Here is a tiny trained network, its code and every weight. The questions are about switching its units off for an input and a target symbol, where a switched-off unit gives its printed mean instead of its output.

import numpy as np


def w(rows, s, z=0):
    codes = np.array(rows[::2]) - 128.0
    scale = np.full(codes.shape[1], s)
    scale[-1] = z or s
    return codes * scale


def norm(h):
    return h / np.sqrt((h * h).mean(-1, keepdims=True) + 1e-5)


def f(y):
    return y / 2 * (1 + np.tanh(0.7978845608 * (y + 0.044715 * y**3)))


def softmax(a):
    e = np.exp(a - a.max(-1, keepdims=True))
    return e / e.sum(-1, keepdims=True)


def log_softmax(a):
    a = a - a.max(-1, keepdims=True)
    return a - np.log(np.exp(a).sum(-1, keepdims=True))


def net(x, mask):
    ids = ['εηθλπσψ'.index(c) for c in x.split()]
    T = len(ids)
    res = E[ids] + P[:T]
    u = 0
    for l in range(3):
        r = norm(res)
        for j in range(2):
            rows = slice(3 * j, 3 * j + 3)
            q, k, v = (r @ M[l][rows].T for M in (Q, K, V))
            z = softmax(np.where(np.tri(T) > 0, q @ k.T / 3**0.5, -1e9)) @ v
            o = O[l][rows]
            res = res + np.where(mask[u + j], z, o[:, -1]) @ o[:, :-1]
        u += 2
        y = f(norm(res) @ A[l][:, :-1].T + A[l][:, -1])
        res = res + np.where(mask[u : u + 4], y, B[l][:, -1]) @ B[l][:, :-1]
        u += 4
    return log_softmax(norm(res)[-1] @ U[:, :-1].T + U[:, -1])


Q, K, V, O, A, B = {}, {}, {}, {}, {}, {}
E = w([
[116,132,93,134,137,122,77,107],'ε',
[125,59,158,116,253,83,210,138],'η',
[146,116,132,88,108,94,100,153],'θ',
[126,183,115,114,115,121,145,158],'λ',
[149,116,78,144,102,155,107,154],'π',
[149,151,119,104,117,174,93,101],'σ',
[148,141,106,141,80,119,131,91],'ψ',
],0.0017)
P = w([
[254,144,62,75,253,65,192,97],'0',
[230,148,65,77,187,75,160,114],'1',
[206,158,78,73,144,80,128,124],'2',
[180,164,83,81,114,85,107,129],'3',
[158,165,89,91,94,92,95,140],'4',
[134,161,97,104,79,110,86,136],'5',
[109,161,102,125,53,122,85,135],'6',
[90,159,119,132,38,131,74,144],'7',
[67,155,131,140,26,136,54,158],'8',
[39,142,142,142,11,150,49,151],'9',
],0.00068)
Q[0] = w([
[76,143,107,93,98,60,46,206],'L0H0',
[79,149,96,90,89,55,43,207],'L0H0',
[136,172,48,123,76,73,153,164],'L0H0',
[135,20,221,216,254,149,235,89],'L0H1',
[112,234,36,39,3,112,20,179],'L0H1',
[50,113,208,168,236,171,240,124],'L0H1',
],0.0036)
K[0] = w([
[86,72,194,124,205,163,204,176],'L0H0',
[88,76,195,131,204,173,205,164],'L0H0',
[84,155,121,190,144,198,190,119],'L0H0',
[232,133,64,93,244,86,205,96],'L0H1',
[24,122,196,168,11,168,52,153],'L0H1',
[255,96,108,131,227,99,150,71],'L0H1',
],0.0034)
V[0] = w([
[110,77,166,116,202,157,149,160],'L0H0',
[139,244,116,71,122,103,63,135],'L0H0',
[127,113,193,125,183,125,162,25],'L0H0',
[133,56,157,62,129,105,119,137],'L0H1',
[87,88,109,189,107,192,34,23],'L0H1',
[91,247,126,197,127,178,171,169],'L0H1',
],0.0016)
O[0] = w([
[142,166,108,135,36,100,83,123,79],'L0H0',
[135,60,136,187,166,128,204,124,254],'L0H0',
[116,107,59,128,57,136,74,204,77],'L0H0',
[100,180,182,232,122,171,143,156,149],'L0H1',
[251,199,93,94,189,90,175,184,54],'L0H1',
[180,49,38,25,81,113,86,69,68],'L0H1',
],0.0014,0.0018)
A[0] = w([
[201,179,74,124,176,130,225,86,227],'L0N0',
[142,191,103,101,138,138,63,180,170],'L0N1',
[122,152,77,196,108,165,170,99,253],'L0N2',
[71,74,118,107,246,143,187,108,9],'L0N3',
],0.0014,0.00024)
B[0] = w([
[98,123,190,159,175,102,141,222,253],'L0N0',
[158,89,143,189,142,108,187,44,231],'L0N1',
[87,134,238,179,141,133,104,141,160],'L0N2',
[120,162,116,143,5,73,122,159,49],'L0N3',
],0.0013,0.00027)
Q[1] = w([
[123,20,239,121,199,42,201,139],'L1H0',
[70,145,113,67,201,105,94,187],'L1H0',
[82,227,56,135,50,205,55,88],'L1H0',
[245,10,216,163,211,72,5,69],'L1H1',
[254,35,59,253,235,238,59,15],'L1H1',
[102,244,11,243,229,248,242,11],'L1H1',
],0.0036)
K[1] = w([
[183,208,87,107,4,171,19,194],'L1H0',
[110,210,84,255,115,200,131,87],'L1H0',
[79,26,170,137,237,135,239,122],'L1H0',
[152,227,213,239,191,124,170,238],'L1H1',
[233,197,173,110,232,26,235,206],'L1H1',
[241,58,63,26,186,52,193,110],'L1H1',
],0.0033)
V[1] = w([
[115,17,163,137,160,200,224,127],'L1H0',
[36,104,157,157,190,126,176,96],'L1H0',
[156,188,187,80,96,137,157,164],'L1H0',
[157,165,115,229,100,156,194,39],'L1H1',
[115,249,97,110,160,168,126,181],'L1H1',
[67,204,124,155,104,103,219,188],'L1H1',
],0.0016)
O[1] = w([
[106,50,130,118,249,84,177,96,156],'L1H0',
[194,81,127,95,187,95,172,159,246],'L1H0',
[127,89,88,152,122,155,63,96,142],'L1H0',
[163,78,124,181,117,129,180,45,9],'L1H1',
[64,71,128,64,139,122,177,123,106],'L1H1',
[90,151,65,73,78,165,131,83,254],'L1H1',
],0.002,0.00066)
A[1] = w([
[209,236,78,159,82,151,164,59,187],'L1N0',
[128,30,108,71,182,164,3,21,2],'L1N1',
[70,78,193,84,239,81,154,176,59],'L1N2',
[94,207,205,110,148,99,117,103,103],'L1N3',
],0.0013,0.00075)
B[1] = w([
[82,104,191,196,19,65,240,155,192],'L1N0',
[213,184,140,248,254,81,168,210,1],'L1N1',
[91,209,68,110,16,183,45,152,184],'L1N2',
[217,69,14,107,136,189,120,145,156],'L1N3',
],0.00097,0.00032)
Q[2] = w([
[146,89,238,29,22,138,239,246],'L2H0',
[219,38,202,42,84,14,2,42],'L2H0',
[228,9,202,39,36,37,4,149],'L2H0',
[183,151,77,164,173,240,150,63],'L2H1',
[139,40,194,44,37,156,194,227],'L2H1',
[87,34,18,241,121,49,86,228],'L2H1',
],0.0036)
K[2] = w([
[54,77,37,144,184,166,3,4],'L2H0',
[24,159,217,228,120,207,154,179],'L2H0',
[15,187,211,208,128,199,81,116],'L2H0',
[244,120,63,75,195,160,179,115],'L2H1',
[60,56,181,91,47,222,222,215],'L2H1',
[80,20,38,255,137,87,91,173],'L2H1',
],0.0034)
V[2] = w([
[201,54,92,110,76,209,187,230],'L2H0',
[167,192,235,56,137,176,159,62],'L2H0',
[215,202,2,177,211,162,125,74],'L2H0',
[62,183,208,101,56,229,111,76],'L2H1',
[31,152,133,164,47,69,80,177],'L2H1',
[135,169,216,214,185,151,121,141],'L2H1',
],0.0014)
O[2] = w([
[226,55,111,138,87,246,201,236,118],'L2H0',
[167,181,249,39,132,193,140,69,81],'L2H0',
[153,111,69,176,206,189,72,82,131],'L2H0',
[130,124,71,152,192,67,126,155,3],'L2H1',
[215,136,110,97,202,183,154,92,159],'L2H1',
[118,88,92,45,102,97,119,121,39],'L2H1',
],0.0018,0.0011)
A[2] = w([
[133,202,172,121,9,123,32,216,77],'L2N0',
[144,75,82,114,233,124,250,23,30],'L2N1',
[158,209,167,141,212,182,210,115,100],'L2N2',
[88,134,103,28,112,163,190,107,254],'L2N3',
],0.0019,0.00076)
B[2] = w([
[71,157,190,175,59,165,73,193,247],'L2N0',
[104,186,205,114,62,129,59,225,109],'L2N1',
[160,4,154,71,123,123,45,83,128],'L2N2',
[101,164,80,105,106,195,165,70,188],'L2N3',
],0.0018,0.0014)
U = w([
[132,229,8,249,252,7,7,18,200],'ε',
[4,7,230,53,252,14,227,235,17],'η',
[60,251,250,194,5,178,7,250,250],'θ',
[6,248,7,6,74,249,250,15,67],'λ',
[252,5,4,239,141,221,213,249,36],'π',
[247,16,237,9,186,245,8,11,191],'σ',
[223,110,252,206,4,5,251,6,73],'ψ',
],0.0037,0.0012)

Each question gives the input, a string of symbols that net reads in full, and the target symbol t.
The units are the heads (3 rows each of Q, K, V and O) and the neurons (one row each of A and B). Each row of codes is followed by its name. A weight is (code - 128) times the scale printed after its matrix; where a second scale follows, it is the last column's (O, A, B and U).
mask holds one flag per unit, layer by layer, with each layer's heads first. A switched-off unit (its flag False) gives its mean, the last column of its rows in O or B, instead of its output. The means were averaged over made-up inputs and are rounded, as every weight is.
A unit's drop is (log p(t) with every unit on - log p(t) with that unit switched off) / (log p(t) with every unit on - log p(t) with every unit switched off).
The circuit of an input: a set's keep is (log p(t) with only the set's units on - log p(t) with every unit switched off) / (log p(t) with every unit on - log p(t) with every unit switched off). Starting from the 12 units with the biggest drops (on a tie, the unit counted first), units are removed one at a time, each time the one whose removal leaves the highest keep (on an exact tie, the one counted first), for as long as the keep stays at least 0.8.
units of the circuit, in order: the units of the circuit, biggest drop first
unit that matters most: the unit with the biggest drop
k most important neurons: the k neurons with the biggest drops, biggest first
k most important neurons of layer l: the k neurons of layer l with the biggest drops, biggest first
heads that matter: for each layer, one digit per head in row order, 1 if its drop is at least 0.15 and else 0, layers parted by /
input ε θ π ε, target θ: units of the circuit, in order	[L2H1]
input θ θ θ ε λ ε λ, target ε: units of the circuit, in order	[L2H0, L0H1, L1H1, L0H0]
input ε θ λ θ, target λ: heads that matter	00 / 01 / 00
input λ θ λ, target θ: units of the circuit, in order	[L0N0, L1H1, L0H1]
input θ ε θ σ ε ε θ, target σ: heads that matter	11 / 11 / 11
input θ ψ θ η ε θ λ ε θ π, target π: units of the circuit, in order	[L0H1, L1H0]
input λ ψ θ θ θ λ, target ψ: 2 most important neurons of layer 2	[L2N0, L2N2]
input ψ λ ε λ λ θ θ ψ θ, target ψ: 2 most important neurons	[L0N2, L0N0]
input ψ θ θ λ λ σ λ, target σ: heads that matter	11 / 01 / 01
input η θ ε σ ε λ ε ε ε η, target θ: units of the circuit, in order	[L1H0, L0H1]
input λ θ θ σ λ λ θ ψ ψ σ, target λ: heads that matter	11 / 01 / 01
input η θ θ ψ σ λ λ η, target θ: units of the circuit, in order	[L1H0, L0H0]
input ε θ ψ λ η σ θ θ λ ε, target ε: heads that matter	01 / 10 / 00
input σ ε θ σ ε σ, target ε: heads that matter	11 / 10 / 11
input λ π π ε λ, target π: heads that matter	01 / 01 / 10
input θ λ λ ε λ, target ε: 3 most important neurons	[L0N3, L2N0, L0N0]
input σ ε ε σ, target ε: unit that matters most	L2H0
input λ θ ε σ ε λ ε, target λ: heads that matter	11 / 01 / 01
input π λ π θ λ θ σ, target σ: units of the circuit, in order	[L2N2, L0H0, L0H1]
input ε σ θ, target θ: heads that matter	01 / 01 / 00
input ε λ θ ψ θ λ λ ε, target λ: units of the circuit, in order	[L2H0, L0H1, L0H0, L2N3]
input λ θ ε λ σ θ λ, target σ: 2 most important neurons of layer 2	[L2N2, L2N1]
input ψ ε θ ε θ ψ θ λ λ π, target π: heads that matter	11 / 00 / 01
input σ λ θ ε θ, target ε: units of the circuit, in order	[L2H0]
input θ θ λ θ ψ θ λ σ, target σ: 2 most important neurons	[L2N2, L1N1]
